Rows near named flat spaces through zero (a row that begins with a name and a colon came from that space)
romu-vete: [-34 -56 -33  64 -11  -4 -29  41  21  -2  24 -22 -61 -16  54  11 -22 -81
 -42 -19  10   4   0  -2  22  85   2 -49  -2  93  36]
gulu-zurab: [ 22  -8 -19  10  18  -9   5  -1  15 -11  -6  -4 -15 -16   8  21 -17  -1
   6  -2   8 -13  -7  -9 -23  -5  -8  -4  12  23   4]
mot-rumir: [ 17  -5  39 -39  10  12  32 -35 -26  45   1   0  19  -4   1   3  34  15
 -11  -1  -4  -1 -16  -7  20 -34  24  20  -1  -7 -35]
sig-tagaf: [-16 -15   7  21 -14   4  32   4 -50  10 -11  -3 -21 -13  22  24 -35   4
   9  18  14   2 -21 -30  11  56  23 -64 -26  27  29]
gulu-zurab: [-21  23  24 -20 -36   7  13 -34 -45  56 -37 -19  11  -1   1  -7  36   5
  23  18  -6  27  28  19  43 -30  24  14 -49 -51 -16]
gulu-zurab: [ 36  -2 -22   5  16  -9   4  -7  26  -1  -8   1 -16 -17  17  27   1  -7
   0  -3  -6 -22  -8   4 -27 -10  -9   5  11  24  -7]
gulu-zurab: [-22 -16  17  14 -20   1  27   8 -31 -18  -4  -5 -24 -22   0  10 -54  23
  24   6  41  -3  -8 -39  18   0  13 -19 -18   0  24]
sig-tagaf: [ 23  30 -45  13  39 -24 -23 -15   7 -37 -27  -5   4  -6 -23   4 -19  13
  29  14   2   7  15  -2 -45  12 -23   6  12   3  22]
mem-vem: [-17 -33  41 -17 -16  14  47  35 -15   7  29  25   6  20   6  -3 -14  24
 -11 -14  13 -14 -38 -23  19   2  14 -42  11  -4  -7]
neza-sugo: [-14 -29 -28  15  26  -9  -9  -4   2  36 -20 -48  -4  -1  10  -2  10 -40
   2  -9  16  42  26   8   5 -12  -2 -20  11  20  -3]
neza-sugo: [  5  18 -31  -1   5 -33 -16  10  34 -16 -18  15 -18   9   1 -11  20   0
  17 -17  -2 -11  20  23   1  -9 -23  29   3  -6   3]
sig-tagaf: [ 23 -16 -40   2  22 -19  19  -6  22  54 -45 -32 -10  -2  29  27  28 -25
  20  -8  -1  13  16  27 -18 -42 -10 -24   9   6 -22]
sig-tagaf: [-26 -33  33   2 -28  20  14  23   1  -1  27  -5  -7  -5   2  -5 -24   0
 -10 -12  25  -2  -7 -17  25 -28  10  -2   0  -9  -5]
mot-rumir: [ 27   5  33 -29 -27  19  45  17   9   9  15  42  16  16  10  21   9  34
  -5   2 -26 -44 -39   6 -16 -22   4 -19   2 -29 -27]
romu-vete: [ 12 -13  15  -6 -24  -8  27 -11   5  24  -9   5 -42 -29  36  23  13  -3
   1 -13  10 -32  -8  -3  33 -25  14  27 -23  17 -14]
mem-vem: [  7   2  25 -20  -5   6  30  -9 -19   9  -3   9   9  -1  -5   6  -3  29
  10   5   6  -9 -14 -13   4 -23  11   0  -4 -19 -11]
mem-vem: [-14  -6  29 -19 -19   1   5  34  15 -15  41  48  -2  28   5 -24  19   9
 -30 -25 -12 -29 -24   4  28  25   1   8   9   3  -6]
mot-rumir: [-44   4 -42  44  -3 -18 -45  -5 -14  -8 -33 -48 -23 -14  -6 -16 -21 -36
  26  10  26  51  55   4  18  24  -7  -2 -25   5  39]
mem-vem: [  5  22 -26  11  -7  -6 -28   1  20  -2 -11   0   0   7   5  -1  19 -19
   0   5 -25   1  18  30 -13  13 -13   7  -7  -6   2]
gulu-zurab: [-15 -11  14   3  -6  11 -14  20   9 -19  34  13   5  12  -5 -17  -5  -7
 -26  -9  -3  -4 -10  -4   8  22   0   1  11  10   4]
mot-rumir: [-23  27  -7   1  -9  -9  -8 -21 -45  29 -32  -8   5  10   3 -12  28  -8
  12  18 -15  30  21  16  26  46  14 -16 -36  -9  14]
mem-vem: [-12  -2  34 -23 -16   6  35  -7 -32  18  -8   3   9   2  -9  -4  -3  33
  19   3  17   4  -6 -15  24 -32  16  -1 -14 -33 -10]
romu-vete: [-18  14 -37  -4  46 -43 -15  33  12 -53  -8  22  14  43 -41 -43 -13  32
  31 -19  21  18  12  -5 -16  22 -34 -11  38 -12  28]
romu-vete: [-40  -9  12  13   9  27 -19  17 -33 -18  27 -14  42  25 -34 -28 -31  -2
 -14  16   3  44  -2 -18 -10  43   4 -47  13  -9  22]
mem-vem: [  3 -18  -7  12  17  23   7  17  -5   5  12 -13  31  16  -5  13 -22  -7
 -11  14 -11  18 -18  -6 -43  18  -2 -67  24   4   2]
gulu-zurab: [  5   2 -17  27   3   3   6 -22 -31   6 -29 -31 -11 -30   7  30 -33  -5
  22  29  10  15   6 -17 -18  16   9 -30 -20  13  21]
gulu-zurab: [ -1   5  25  15 -57  13  37  17 -24 -20   4  31 -32 -22  25  34 -44  27
  12  19   2 -44 -32 -24   7  31  17 -32 -39  -1  23]
mot-rumir: [ 31   3 -15  13  12   7  -2 -45  -9  28 -26 -36 -10 -40  17  37   2 -22
   3  21  -6   5   8   0 -18 -14  10   9 -15  21  -7]
mot-rumir: [  2  10  15 -20  27   3   4 -26 -35  10   0   1  28   8 -19 -13  14  16
  -5   8  -4  17  -8 -12   3  17  12   1   5   1  -3]
neza-sugo: [-23   0 -20  25 -21   5 -15  18  10  -7 -17 -30   1   0  -9  -1 -28 -10
  26  10  12  26  32  11 -12 -28 -14 -17  -9 -35  12]
neza-sugo: [ 16  39  -5   6 -17  -7 -18  -6  11 -49   1  30 -13 -14  -9   4 -15  22
  10  12 -11 -33  -1  -1 -12  17 -10  36 -16  -8  18]
sig-tagaf: [-39 -51  20  -7  20 -14  13  49  14 -40  39  11 -10  17 -23 -38 -39  22
  -2 -44  62   3 -12 -41  30 -22  -9   3  43  10  10]
sig-tagaf: [-27  -4  50 -33 -12   7  -2  13 -12  -1  48  45  11  32  -5 -44  38   7
 -44 -24 -13 -13 -23  -2  55  39  17  24   3   7 -10]
mem-vem: [-16  10 -13   7 -48   2  -9  59  37   6  12  38   1  49  26  -8  33 -22
 -16  -9 -49 -19  -3  53  -1  39 -16 -43  -7 -20  -2]
neza-sugo: [  6  -2  39 -25 -24  14  44  26  -5  -7  22  44  12  19   0   6  -9  42
  -1  -2  -7 -35 -40 -11  -2  -7   7 -24   4 -25 -11]
romu-vete: [ -5  14  17 -46  22 -41  34 -14 -15 -14 -30  16  -2   4 -37 -31   1  70
  56 -22  52  -1  13 -24  34 -74  -5  58   6 -46  -8]
mot-rumir: [ 20   2  17 -29  52   1   1 -25 -17  -5  23  17  31  11 -22 -16  19  17
 -27  -5  -8   0 -26 -20  -7  25   8  15  31  26 -10]
romu-vete: [ 18   1   2  -3 -13   1   8 -26   6  29 -20 -19 -17 -28  19  22  15 -11
   7   2   1  -7  11   9   9 -43   8  29 -19  -3 -19]
neza-sugo: [ 24 -22 -64  14  48 -58  12  13  36   8 -36  -1 -51  -4  38  19  15 -21
  18 -33  17 -13   3   7  -9  14 -22 -17  24  63   9]
gulu-zurab: [  6 -19  13  -7  -5  -9  15  45  39 -46  40  47 -20   9   3  -4 -21  23
 -13 -30  13 -48 -33 -17   0   0 -13   8  28  15   2]
sig-tagaf: [-46 -55  23   3 -19  10   3  38  27  -2  25 -32  -7   1 -13 -26 -29  -9
   3 -33  55  23  21 -13  34 -86  -6  17  19 -27 -13]
mem-vem: [ 22  11   4 -10   2   6   5   2   9  -6   9  21  12   8   0   8   8  11
  -9   4 -22 -20 -18   6 -21   6  -3  -3   8  -3  -8]
mem-vem: [-19   6 -38  31  26   0 -66  -9   9 -13   0 -39  14   3 -19 -24   1 -46
 -14   8  -6  48  38  15 -15  31 -14   7  10  16  19]
romu-vete: [ -2  19 -36   7  15 -20  -6  32  10 -25 -11  23  13  37 -10  -9  -4  12
  17   2 -16   3  -1  15 -33  43 -24 -46  16  -8  21]
mot-rumir: [-67 -24   6  -5  32 -23 -37  79  29 -96  67  42  18  62 -62 -91 -36  27
 -14 -51  44  15  -1 -28  22  34 -33   9  64  -2  35]
neza-sugo: [ 12  12  12   1 -29   5  24  15   3 -31   2  27 -10  -9  -1  20 -36  37
  21  10   4 -36 -19 -14 -16 -11  -3  -6 -11 -22   9]
sig-tagaf: [ 20 -43  22 -20  -6   9  44  22  31  34  20  10 -10   2  31  22  16  -4
 -20 -27   1 -31 -31   2   4 -48   4 -12  22  11 -38]
romu-vete: [ 62  65 -44 -10  -5  -5   5   2  32   7 -38  36  31  30   8  35  38  17
  23  30 -77 -31  -7  59 -81   9 -28 -35  -3 -42 -15]
gulu-zurab: [-14 -18  12  -7   3  -9  11  18   6 -17  12   8  -9   3  -9 -14 -16  16
   6 -20  29  -5  -4 -18  17 -21  -3  11  14  -2   2]
mot-rumir: [  0 -14   3 -10  13 -11  -5 -28  -2  37  -6 -17 -18 -14  19  -6  41 -28
 -17 -18   5   8  12   7  39 -10  13  38  -5  30 -18]
sig-tagaf: [ 26 -15  -7 -12  23  -8  12  12  38  -9   9   9  -1   3   0   7   0   9
  -1 -20   7 -20 -12  -1 -22 -40 -16  11  34   5 -18]
neza-sugo: [-20   9   0   2   6  12 -40 -10  -7   8  12 -16  26  15 -16 -29  24 -27
 -24   5 -18  33  20  17   9  23   2  12   0  -3  -1]
neza-sugo: [  4  24   6  -8 -21  -4   0  11  13 -27   4  30  -1   7  -9  -5  -3  24
  10   1  -8 -24  -3   6  -3  -6  -9  19  -7 -26   2]
romu-vete: [ 22  31   6 -45  47 -26  -6   5  24 -58  21  55  31  33 -52 -41  12  60
   6 -22   2 -24 -14  -9 -17 -16 -26  55  47 -22  -7]
[  2  14   7   3   0  20  11  10 -18 -32   2   2  35   8 -34   6 -50  39
  24  28   4   7 -11 -20 -44  -7  -6 -36   8 -40  14]
mot-rumir
[ 18  22 -51  16  48 -33 -12 -11  -5 -32 -34  -5  -3  -4 -16   6 -23  14
  34  11  10  11  10 -10 -40  30 -20 -15  13  17  31]
sig-tagaf
[ 26 -17   7 -17  30 -14  24 -33  -9  27  -8  -4 -20 -24  19  16  20   0
  -7 -14  14 -13 -15 -17  17 -12  15  24   6  41 -16]
neza-sugo
[ -8 -30  -3  16 -24   2   1  45  53 -31  20   0 -24  -7   5   4 -37  -3
   5 -23  27 -21   3  -3  -6 -53 -20   9  17 -10  -2]
mot-rumir
[ 34  -8   1  21 -22  11  10  30  34 -41  37  44 -32 -17  33  39 -31  -1
 -28   0 -20 -68 -48 -11 -31  44  -4 -18   6  44  12]
gulu-zurab
[  6 -11 -10  -6 -22 -22  50  51  31 -10 -18  30 -22  16  15  18 -21  37
  42 -19  18 -35 -13   3 -13 -44 -20 -35   8 -31  -3]
neza-sugo
[ 20   3 -34  23  54  12 -53 -13  18 -28  22 -21  29   0 -22  -3 -10 -32
 -32  13 -20  22   2   0 -56  40 -16  -5  38  38  11]
mem-vem
[ 29 -23 -31  17  47  -9 -19  24  52 -45  32  10  -9  -1   1   8 -22 -15
 -26 -20   2 -22 -22 -11 -46  19 -26  -4  54  54   8]
gulu-zurab
[ 10  30 -19  24 -22  -6 -15  10  13 -54  -6  19 -19 -15  -5  15 -39  17
  21  18  -3 -27   1  -4 -27  20 -15   5 -16  -8  29]
neza-sugo
[  4   5  -3 -18   4 -25  34 -18 -15  23 -46 -13 -12 -11  -2   6   3  30
  49  -4  31   6  17  -5  15 -61   1  15 -12 -30 -10]
gulu-zurab
[  3  18  56 -46  39  41   6 -38 -56  -5  30   0  89  21 -69 -30  -5  51
 -13  26  -5  33 -21 -33 -19 -16  18   9  26 -43 -18]
mem-vem
[ -1 -11  14  11 -47  11  36  15 -17  30  -4  15 -29  -8  48  35  -1  -9
  -6   9 -16 -27 -25   3  16  34  20 -49 -34  15   3]
romu-vete
[ 24  14  -9  13 -14  14   0 -16   2   4 -14 -12   0 -21   8  31 -12  -4
   9  24 -14  -8   1   6 -30 -13   0  -5 -15  -9  -2]
sig-tagaf
[  3 -17 -23   6  32 -28  35   6 -28  15 -25   5 -20   4  23  17  -7   6
  15  -4  13   2 -20 -18  -2  52   6 -62   5  44  20]
sig-tagaf
[ 15  21 -28  19  12  -5 -15 -13   0 -26 -21 -14   1 -16 -14  14 -29   7
  24  21   3   6  13  -5 -36   1 -12  -1  -3  -5  19]
sig-tagaf
[-25   1  12  -6 -20   6   8   9 -16  16  -6  -4  11  16  -5 -13   5   5
  10   3   2  17   9   6  18  -8   5 -15 -12 -30  -2]
mem-vem
[-11   3 -49  47  -6 -15 -39  36  37 -52   1   0 -27  -1   4   1 -37 -23
   7   0   3  -3  16   8 -27  40 -28 -17   5  19  38]
mot-rumir
[ -9  14   0  -4  -4  -9 -25  -6   8 -11   5   7  -5   2  -7 -21  18  -6
  -7  -8  -4   0  15  10  20   6  -3  39  -6  -1   2]
mem-vem
[ 44  18 -33  11   8 -21  -1 -30  21  -2 -34  -7 -33 -39  20  37   1  -4
  21   7  -2 -26   9   7 -23 -20  -8  32 -12  19  -1]
mem-vem
[ 27   7  -4  -5 -22 -10  24  -5  14  21 -19  16 -28 -14  35  30  20   0
   7  -2 -15 -36  -9  16   3 -11   3   6 -20   5 -13]
romu-vete
[  4  -2  25   0 -31  30  16 -19 -23  35  -2 -15   6 -17  15  24   2  -8
  -8  21 -14   0  -6   2   5 -12  22 -12 -27 -12 -14]
romu-vete
[ 32  23 -20  -5 -18 -15  23  -7  14  24 -38  12 -17  -5  28  32  24   6
  25   7 -23 -27   1  28 -15 -19  -6  -5 -21 -15 -13]
romu-vete
[ 17   4 -18  10  11  -6   3   0   5 -10  -9   2  -5  -6   4  17 -13   3
   8   7  -3  -8  -7  -3 -25  11  -7 -16   5  12   9]
gulu-zurab
[-17  28  -4  23 -18  21 -50 -14  -9 -26   7 -18  17  -8 -25 -14 -16 -15
  -6  27 -13  23  27   7  -9  20  -2  20 -20 -19  19]
neza-sugo
[ 33  42   4 -21  22  12 -21 -34  -2 -13   5  11  43   6 -31  -6  20  18
  -8  21 -34  -2  -2  10 -35  -2  -5  33   9 -21 -13]
mem-vem
[ -1   8  55 -20 -30  43  28  -2 -40  10  28  23  36  11  -8   6  -6  27
 -19  24 -24 -11 -36 -13  -1  18  26 -29 -14 -26 -10]
romu-vete
[-12  -3 -15  15  27 -18 -47 -24   7 -25   6 -22 -22 -24 -12 -24  -1 -25
 -12 -13  25  17  27 -12  24  10  -3  61   5  38  15]
mem-vem
[  0 -28  33 -15  12  10  26  12  -9 -11  35  20   4   3  -4  -3 -17  20
 -20 -14  16 -16 -36 -33   8   6  11  -9  23  20  -4]
mem-vem
[-24 -15  -5  13  28   9 -38 -13  -4 -10  10 -44  18  -6 -31 -27 -16 -21
  -8  -1  25  47  28 -12   2 -16  -3  21  17   2   6]
romu-vete

Rows near named flat spaces through zero (a row that begins with a name and a colon came from that space)
renuzmaz: [ 34  12   2  -8 -52   4 -42 -30 -20  13  -8   6   3   9 -22 -13 -10  43
   0  12 -21   0   1  10   3 -11  70 -26 -25  19  -4]
bavlil: [ 49   8   2  -4   1 -11  15 -29  31  69  -2 -29  -5 -23  28  -8  23  49
  33  28 -37   4 -28   4 -31 -23 -13 -26 -16   8 -27]
vivefpaka: [ -3  46 -34  -1 -27   1  41 -22 -19  23  18   8  17 -10   7  -1 -18  11
  39   0   4 -17 -22  39 -18 -18  -2 -21  14  -1   7]
relagune: [ 18 -16  -1  -7 -27  17  -1 -25 -17  44 -29  37   3  -7  56  19 -26   2
 -30   7  -8  39   8  -7  31   0 -27   4 -16  21  -6]
renuzmaz: [ 61  27  16  17 -20   7   0 -32  -4   1 -35  65  -1 -16  24  22 -17  -7
 -13 -23 -44  31  -8   4  22  -3  16 -13 -35  19   6]
nuprivi: [-36 -12 -12  -3  11  34   8   2 -13   4  -3  10 -10   2 -33 -23   2 -17
  23  41  -2   7  27  20   9  -9 -13  -3   1 -37  -5]
renuzmaz: [ -8  44 -37   9  17 -62  37   2  -6  44  52  10  52 -17  -1 -21 -19  19
  15  22  20 -35 -38  45 -42 -18 -20  13  23  19  13]
nuprivi: [  0 -15  -4 -27 -28 -37 -13  -7 -27  23   9  -2  31  12  66   2 -14  36
 -59  30  35  -3   2 -32  -5  13   4 -12   8  17  -4]
vivefpaka: [-24  19 -41  -9 -70  46  33  -5 -38   6 -10 -15 -43  19  25  15  11  14
  33 -27  -5   0  42  39   9   2  33 -34 -13 -19  10]
bavlil: [ 46  28 -25  33  31 -46   3   2  29  26   5   9  10  -4 -18 -23  38   7
   3  17 -50   8 -21  13 -20 -13  18 -12 -28  24 -16]
renuzmaz: [  5 -13   9  -5 -35  -7 -42   1 -28   8  -5  24 -11  12  -2 -18  12  34
 -31  29 -16  -7  40  12   8  12  56  -4 -37  -6  13]
relagune: [ 19  -8  14 -19 -38  22  12 -36  -9  27 -22  21   5 -17  80  33 -26   5
 -16 -11   6  11 -20 -24  17   6 -38  -7   4  11   1]
bavlil: [ -1   0  13   0  26 -22  13  23  11 -26   7 -19  -9   4   9   4  19   2
  -8  -6   8  -5  13 -13 -18   9   2  -6   2 -18  -1]
relagune: [-20   1   8  -4   6  -7 -12  14 -20 -36   9  12   6  12 -29 -16  -4  -3
 -13  20  15 -10  25   2  -2   6  29  -5   2 -25   9]
vivefpaka: [-19 -15   6  -5  24 -10   1  -1  10 -26   7  20  19  -7  27 -20  39 -29
 -22  52   3 -36 -23 -45  -9  20 -32 -16  18 -40   0]
bavlil: [-16  25   2   3  -2   0  15  -5 -34 -42   2  68  22  -5   1  -4 -21 -32
 -16  17  11 -12   8   8   8   9   3  -9   7 -32  24]
bavlil: [-15   4  17   3  19  -1   3   8  -6 -45   4  29  12  -4  -9   4 -14 -31
 -12  -5  17 -10  -1  -9   5  11 -10  10  15 -19  16]
nuprivi: [ -7 -11  22 -21 -33  22 -20 -23  -9  12   4  -6  11 -12   5  13 -40  16
   9 -15  27 -18 -23  -2   7  -1 -11  19  20  14  12]
nuprivi: [ 85  -4 127  -1  43 -33 -69 -14  39 -20  -4  10   5 -39 -68  -4 -39  57
   2  -4 -24  -2 -15  -7 -26 -14  49  28 -29   7   5]
bavlil: [ -4 -51  23  -2   9  22 -64   0  46 -28  -9 -34 -17   6 -26 -20  66 -19
  -4  15 -22 -38 -34 -62   8  22   1   4   3  -7 -11]
bavlil: [-21   2 -16   3 -51  -1 -36   2 -27 -22  10  27  11  14  -1   4  -5 -10
 -28 -29  13 -37  -9   4  21  24  33  21   1  26  36]
relagune: [ 10   6  54  -7 -21 -19 -22  -1 -22 -11  11  42   3 -20   7   9 -30  32
 -17 -12  10 -32  14  23  -7  15  27  27 -15  -8  43]
vivefpaka: [-61   5 -40  -9 -36  27   7 -10 -64  22  12  59  18   4 -15 -33 -24 -10
   4  64  16 -16  33  50  16  -4   1  -1   4 -35  22]
nuprivi: [-45   0 -54  16  45 -10  44  41  -8   6   8  -2 -12  20 -11 -26  37 -29
   0  41  -3  22  50  24  -5  -3 -19  -9  -5 -34 -14]
bavlil: [  6  -2 -27  10 -36 -21 -48   2 -18  15   4  13  11  22 -17 -16   7  17
 -34   2 -11  -6   4   9  15   7  53  10 -22  42   8]
relagune: [  1 -18  82 -20 -21  -1 -54 -15  -9  -1  19  29   7 -35 -22 -10 -31  44
   4  13  13 -63  -9  17 -14  11  17  42  -4 -18  45]
vivefpaka: [-12   2  -1  -1  -1  42  -8 -17 -27 -14 -20  43   0   3 -47 -22 -20 -22
  13  43 -13  25  27  15  23 -15  15 -18  -8 -33  -7]
vivefpaka: [ -5 -10  45 -25 -16  32 -12 -25  -7  -3   0   8 -10 -22  -7 -15   0  24
  29  41  -4 -33   2   2 -13  -1   4 -16   0 -52   9]
nuprivi: [ -1 -18 -16   9   7   5  -9   1   5 -26 -23  27   8  13  32   8  21 -51
 -47   0  -6  17 -10 -50  32  21 -22  -4   2  10  -8]
nuprivi: [-10  -8   4  16  14   0 -15  26  24 -59   0 -15 -18  13 -18   6  42 -35
  -7 -38  -7 -22  -8 -27   5  24  12   8   3  -3  10]
nuprivi: [  1  11  14 -21 -27 -14   0 -25 -19   4  17  21  24 -14  33 -15   1  28
  -5  45   9 -45 -19  -7 -24   6   8 -26   9 -28  13]
vivefpaka: [-12 -23  17   2  45 -23 -18  -2  33  12  24  10  30 -25 -10 -35  29 -13
  -1  58  -3 -48 -49 -24 -21   6 -48  22  19 -16   1]
renuzmaz: [  7 -16  54 -14 -26  56 -50 -21  -5 -50 -24   6 -19  -1 -52   7 -25  -4
  16 -20  -3  -3   4 -15  25   1  39   0  -3 -15   8]
vivefpaka: [ 34 -15  69 -11  27  19 -30 -24  25 -16 -16   3  -1 -24 -35  -5 -17  10
  16  20 -14   6 -15 -23  -4 -12  -1  -2  -2 -21 -12]
bavlil: [  3 -26  14   0   4  26 -36 -16  23  13  -8  -7   7 -10 -29   0 -15 -15
  11 -10  -2   0 -37 -15  19  -6 -25  32  12  28  -6]
renuzmaz: [ -8 -27  20  -5 -21  50 -25  -2   6 -25 -24 -14 -31   6 -10  22  -3 -18
   7 -43   0   7   6 -17  31  11   1  15   0   4   5]
vivefpaka: [-24  19 -56   6  -8   5  40 -12  -4   6   8  17  22   0  38  -3  20 -41
   6  13   2 -18 -37  -8   2   4 -43 -19  25  -4  -1]
relagune: [ -8  49 -61  27 -15  -2  11   9  13 -39  22 -34  -2  23 -58 -11  38 -25
  47 -46 -16 -34 -37  19 -13  -6  47 -24  13  18   2]
nuprivi: [ -6 -23  -4 -17 -19  -1 -15 -18 -19   7 -11  28  29   5  54   4 -13 -11
 -53  30  20   7 -11 -44  22  14 -23  -6  12   9  -5]
renuzmaz: [ 31  37 -34  12   2 -19  13 -23  -6  21   0  25  26   1 -11 -22   1   5
   6  37 -27  17 -16  13  -9 -23  20 -38 -11   9 -20]
renuzmaz: [-15   7  -7  -6  -4  35   3 -15  -4  -1   1 -10   4  -2 -42  -7 -23  -9
  40   3   8   2 -11  14   4 -20  -4  -4  19  -7  -8]
relagune: [  5   3 -40  19 -57  46 -20   8  18   9 -14 -63 -64  27 -37  15  45   9
  51 -82 -42  -1   7  30  18   0  55   1 -29  39   0]
relagune: [  7  39 -44   9 -46   2  28 -18  -8   5   5   7   7   1  36  18   7  -9
  15 -40  -7 -21 -37  11   0   3   3 -19   7  24  13]
relagune: [ 27  -3  38   9  54 -34  10  16  36  10   7 -15  -2 -21  -2   7  -2  13
   4 -11  -5   9  -6   0 -24  -6 -25  25  -4   4  -4]
renuzmaz: [ 14  -6  61 -12   7  12   3  -5   0 -22 -12  17 -12 -21  17  24 -28   7
  -1 -17   9   4  13  -7   0   6 -11  10  -2 -24  14]
renuzmaz: [ 14 -10  19 -19 -43   1  -9  -8 -15  36  -4 -17 -18  -2  39  19 -16  54
  -6 -16   6   3  22  12  -3   3  18   3 -17  13   8]
renuzmaz: [ 52  30  63 -31   1 -23  -6 -37 -12  -8   8  -1  26 -20 -17 -14 -44  69
  15  48   8  -1  -3  -3 -43 -28  49 -49   0 -31 -14]
relagune: [ 10  15   5  -3  57  -4  22   4  17 -89 -12 -20  24  19 -18   8  -7 -53
 -14   0  24  36 -18 -70  -2  -7  -6 -49  40 -21 -40]
nuprivi: [-20 -23  17 -39   2 -43 -10 -11 -43  28  20  34  48  -4  49 -39 -13  43
 -59 123  36 -17  25 -22 -23   6  -7 -25   8 -45  -4]
vivefpaka: [  9 -22  37 -16 -25  72 -20 -32  -4   4 -36   5 -28 -11 -17  13 -29   1
  29  -6 -13  26  12  -1  29 -12  -3  -2  -9 -14  -7]
bavlil: [ 36   0  40  -8  51 -56  18  16  33  -5  11 -35  -4 -10  30 -10  40  41
 -11  36  -9  -6   7 -30 -52   2   3 -31  -9 -34 -20]
relagune: [ 20  43 -38  36 -48 -20 -30  -9 -33  23   7  74  18   2 -39 -12 -19   4
  -9 -23 -35 -11  -4  67  21  -3  62  26 -39  54  37]
vivefpaka: [  1  17 -17 -11 -34 -30  37   0   0  16  20 -27  10  -4  90  37   2  19
 -11 -48  30 -31 -33 -12 -20  17 -26  -1  23  26  16]
bavlil: [-11  25 -22 -14 -31  33  57 -20 -35  32  -8  12 -10  -8  36  14 -31  11
  33   5   7  23  25  39   0 -18 -18 -27   2 -23  -1]
nuprivi: [ 10  -5  28  -8  -1 -14 -26   2   2 -21   5  -5  -1   1 -11 -11  13  21
 -10  16  -2 -21   5 -13 -13   8  33 -10  -7 -15   4]
[ 39  -7  66 -27 -20 -16  -6 -17  14   8   1 -30   3 -24  60  47 -41  49
 -11 -52  30 -10 -27 -27 -16   7 -13  16  13  26  11]
vivefpaka
[ 39  20 -11  -2 -21 -44   4  -1  -5  23   4 -21   3  11  36   8   5  49
 -21  -9  -6  12   6   0 -20  -3  40 -26 -19  29 -10]
nuprivi
[ 14 -20  19 -13  -4 -10 -17  -1  22  17   3 -43 -11  -2  18   0  24  34
  -1   4  -3 -14 -10 -22 -17   5   3  -4  -3   5 -10]
bavlil
[-13  12   8 -14 -43  12  23 -10  -9   5  13 -10  -3 -16  48  36 -25  11
  19 -55  30 -36 -24  12  -6  11 -24  17  23  10  31]
bavlil
[ 32  11  -7  20 -11 -21  22   1   4  27 -15  38  -6 -12  70  33   4  -6
 -30 -41 -23  17  -4   6  13  14 -23  17 -26  34  16]
renuzmaz
[ -2 -28  16  -7  -8  36 -13   1   6 -25 -29  -8 -31  10  14  12  21 -16
 -10  -8 -10  16  21 -32  22  14   1 -12 -10 -18  -8]
vivefpaka
[ -4 -22  24 -17 -38   2 -52   0 -34   1  -4  13 -15  14 -17 -24   7  46
 -25  41  -7 -11  52  11   4  10  68  -8 -34 -21  12]
renuzmaz
[-43 -34 -46  -4  15  40  -5  17  16 -14 -10 -66 -21  38 -34 -19  44 -34
  16  19   4  20  12 -33  15  -4  -8 -24  19 -13 -42]
renuzmaz
[ 44  55 -25  39  35 -74  54  22  35 -20  16  10   9  -8  49  17  50 -17
 -13 -44 -30 -15 -36  -5 -34  14  -6 -15 -10  19   8]
nuprivi
[ 29 -14  55   1  49 -21 -19   3  14  22  -2   9  12 -23 -34   0 -50  23
  -6   9   5  33   9  11  -5 -20 -14  40  -9  15  -7]
nuprivi
[  6   8   7 -13   9 -47  32  33 -11  15  16 -48 -10  12  35  23 -21  53
 -17 -26  35  25  47  17 -29  -3  15   1  -3   9  -3]
bavlil
[-36   9   8 -18 -43  11  17   3 -37 -34  12  16   1   0  39  28 -28  -5
  -9 -37  43 -34   9   7   5  23  -1   8  22 -16  40]
bavlil
[ 19  23  -8  -1 -23   3  22   1  -7 -15 -11 -20 -19  13  22  27  -3  11
   5 -44  -1  20  14   2  -1  -1  27 -26  -7   8  -4]
vivefpaka
[ 21  23  12 -14 -27  23  15 -51 -18  46  -3  38  17 -32   8  -7 -40  26
  36  37 -12  -2 -20  30  -7 -26 -12 -18  -2 -13   1]
nuprivi
[ 22   2  18   8  -5 -46 -21  12   5 -10   9  16   8  -2  28   7  15  16
 -42 -16  -4 -24  -8 -13  -9  23  21  15 -15  20  21]
renuzmaz
[ -1   4 -19  11 -10 -36  -3  41  -6   8  13 -38 -25  25  -3   8  16  33
 -14 -42   3   6  42  29  -9   8  47  16 -24  28   9]
vivefpaka
[ -2 -15   4 -17 -38   4   4  -3 -25   5 -15   6   7   7  75  51 -48  -1
 -49 -53  41  27   7 -23  31  17 -23  21  12  39  11]
vivefpaka
[ 42   7  -7  20   2 -13 -13   8  19 -18 -22  -9 -17  18   2  13  28  -5
 -21 -34 -33  31   5 -21  10   5  37 -17 -28  28 -15]
nuprivi
[-13  20   9  12  60 -57  35  35  12 -13  38   4   9 -14 -11 -25  28   6
   7  33   3 -34  10  23 -49   3 -10   4   3 -42  13]
nuprivi
[ 20 -11 -28  -4 -65   8 -55 -33 -18  78  -5   1  14   7 -10  -9 -25  42
  -7   3 -14   9 -17  23  24 -15  31  18 -21  70  -4]
bavlil
[ -2 -18 -13 -27 -74  57  -1 -48 -28  28 -33  18  -2   0  78  27 -18  -4
 -14   0   5  13 -12 -28  38   8 -25 -24   6   8  -4]
relagune
[  8  17  -1  -2  -5  12  15  -6  23 -37   2 -40  -6   2   0  17  14 -12
  29 -41   4 -17 -37 -25 -12   1   1 -23  24   0  -7]
relagune
[  1 -28  17   4  57 -14 -22  27  15 -11  -7 -22   2  15 -48  -9 -14  -6
 -22  12  10  47  29 -16   7 -10   1  19  -2   9 -26]
bavlil
[-10  29 -25   2  20 -51  58   8  -8  33  33  13  31 -17  50  -3  -4  10
  -3  21  20 -19 -13  23 -35  -3 -42   0  17  -6  10]
nuprivi
